Here is a tiny trained network, its code and every weight. The questions are about switching its units off for an input and a class, where a switched-off unit gives its printed mean instead of its output.

import numpy as np


def w(rows, s, z=0):
    codes = np.array(rows[::2]) - 128.0
    scale = np.full(codes.shape[1], s)
    scale[-1] = z or s
    return codes * scale


def f(y):
    return y / 2 * (1 + np.tanh(0.7978845608 * (y + 0.044715 * y**3)))


def log_softmax(a):
    a = a - a.max(-1, keepdims=True)
    return a - np.log(np.exp(a).sum(-1, keepdims=True))


def net(x, mask):
    res = np.array(x, float).reshape(1, 6) / 4 @ E
    y = f(res @ A[0][:, :-1].T + A[0][:, -1])
    res = res + np.where(mask, y, B[0][:, -1]) @ B[0][:, :-1]
    return log_softmax(res[-1] @ U[:, :-1].T + U[:, -1])


A, B = {}, {}
E = w([
[134,62,172,114,190,118,48,108,1,143,64],'x0',
[59,128,110,182,110,85,142,88,128,132,143],'x1',
[114,131,103,140,121,109,127,122,131,123,132],'x2',
[24,122,117,101,174,127,165,84,198,47,43],'x3',
[129,89,103,134,70,209,150,27,131,230,77],'x4',
[159,38,191,152,196,163,66,226,241,202,147],'x5',
],0.008)
A[0] = w([
[79,220,212,169,160,115,112,241,75,89,178,30],'n0',
[238,134,115,223,64,133,84,164,48,140,227,131],'n1',
[64,197,79,93,185,43,32,189,143,94,117,93],'n2',
[87,127,193,88,133,183,24,138,249,204,226,254],'n3',
[181,254,156,113,61,129,171,36,36,55,149,134],'n4',
[145,12,76,158,44,192,116,57,142,191,75,34],'n5',
[138,75,151,176,184,86,47,120,12,131,29,7],'n6',
[95,173,100,87,63,87,138,156,73,125,103,65],'n7',
],0.0066,0.0041)
B[0] = w([
[80,157,127,40,35,174,135,89,44,202,137,186],'n0',
[112,84,111,123,111,201,143,107,126,25,112,228],'n1',
[130,144,159,63,99,212,157,83,109,158,111,185],'n2',
[73,173,139,156,155,117,95,125,108,130,101,255],'n3',
[136,179,107,104,158,131,49,112,180,133,115,240],'n4',
[77,141,154,72,89,141,141,183,2,125,170,201],'n5',
[177,198,127,195,90,198,141,209,147,101,44,209],'n6',
[112,124,61,147,86,80,104,125,69,102,186,157],'n7',
],0.011,0.0095)
U = w([
[113,151,127,65,66,121,145,166,100,207,139,2],'0',
[133,209,116,184,84,131,151,199,169,122,130,167],'1',
[106,144,141,145,153,144,91,111,126,112,149,201],'2',
[113,161,124,141,166,110,9,144,133,143,154,101],'3',
[99,87,141,138,136,170,134,84,151,59,128,152],'4',
[124,167,161,141,135,128,120,120,131,122,148,203],'5',
[175,35,149,103,133,44,138,117,170,134,144,67],'6',
],0.011,0.0052)

Each question gives the input, the list of numbers given to net, and the class t.
The units are the neurons (one row each of A and B). Each row of codes is followed by its name. A weight is (code - 128) times the scale printed after its matrix; where a second scale follows, it is the last column's (A, B and U).
mask holds one flag per neuron, in row order. A switched-off neuron (its flag False) gives its mean, the last column of its row in B, instead of its output. The means were averaged over made-up inputs and are rounded, as every weight is.
A unit's drop is (log p(t) with every unit on - log p(t) with that unit switched off) / (log p(t) with every unit on - log p(t) with every unit switched off).
The circuit of an input: a set's keep is (log p(t) with only the set's units on - log p(t) with every unit switched off) / (log p(t) with every unit on - log p(t) with every unit switched off). Starting from all 8 units, units are removed one at a time, each time the one whose removal leaves the highest keep (on an exact tie, the one counted first), for as long as the keep stays at least 0.8.
circuit, biggest first: the units of the circuit, biggest drop first
most important unit: the unit with the biggest drop
top k neurons: the k neurons with the biggest drops, biggest first
drop when u is switched off: that unit's drop, to one decimal
input [5,2,-5,7,-7,2], class 0: circuit, biggest first	(n0 n2)
input [-3,-4,6,3,-6,4], class 0: top 3 neurons	(n0 n2 n1)
input [0,-1,3,2,7,3], class 0: circuit, biggest first	(n5)
input [7,2,-5,5,5,7], class 1: top 2 neurons	(n6 n4)
input [-7,6,4,-8,4,-4], class 4: top 2 neurons	(n1 n6)
input [7,0,3,-5,6,-2], class 1: top 4 neurons	(n6 n0 n2 n1)
input [-5,-5,-4,1,-3,-7], class 3: circuit, biggest first	(n4 n6)
input [-3,-2,2,5,-3,-5], class 3: top 3 neurons	(n4 n1 n6)
input [6,-2,0,2,5,-3], class 1: top 3 neurons	(n6 n0 n2)
input [2,-1,3,-2,-6,-8], class 3: top 3 neurons	(n4 n5 n7)
input [-5,-1,-5,6,-6,6], class 0: top 3 neurons	(n0 n2 n1)
input [5,4,-2,5,-2,4], class 1: top 2 neurons	(n6 n1)
input [-4,-1,1,7,-5,-8], class 3: top 2 neurons	(n4 n1)
input [-7,1,8,-3,8,1], class 0: top 2 neurons	(n5 n6)
input [0,-1,-5,-1,-6,-7], class 3: top 2 neurons	(n4 n5)
input [3,0,0,8,7,8], class 3: most important unit	n3
input [-4,-2,4,1,7,3], class 0: drop when n1 is switched off	0.3
input [8,3,0,-6,1,-7], class 1: drop when n6 is switched off	1.3
input [8,3,-5,4,-1,-7], class 1: drop when n6 is switched off	1.0
input [-4,2,4,-3,-1,-7], class 3: most important unit	n4
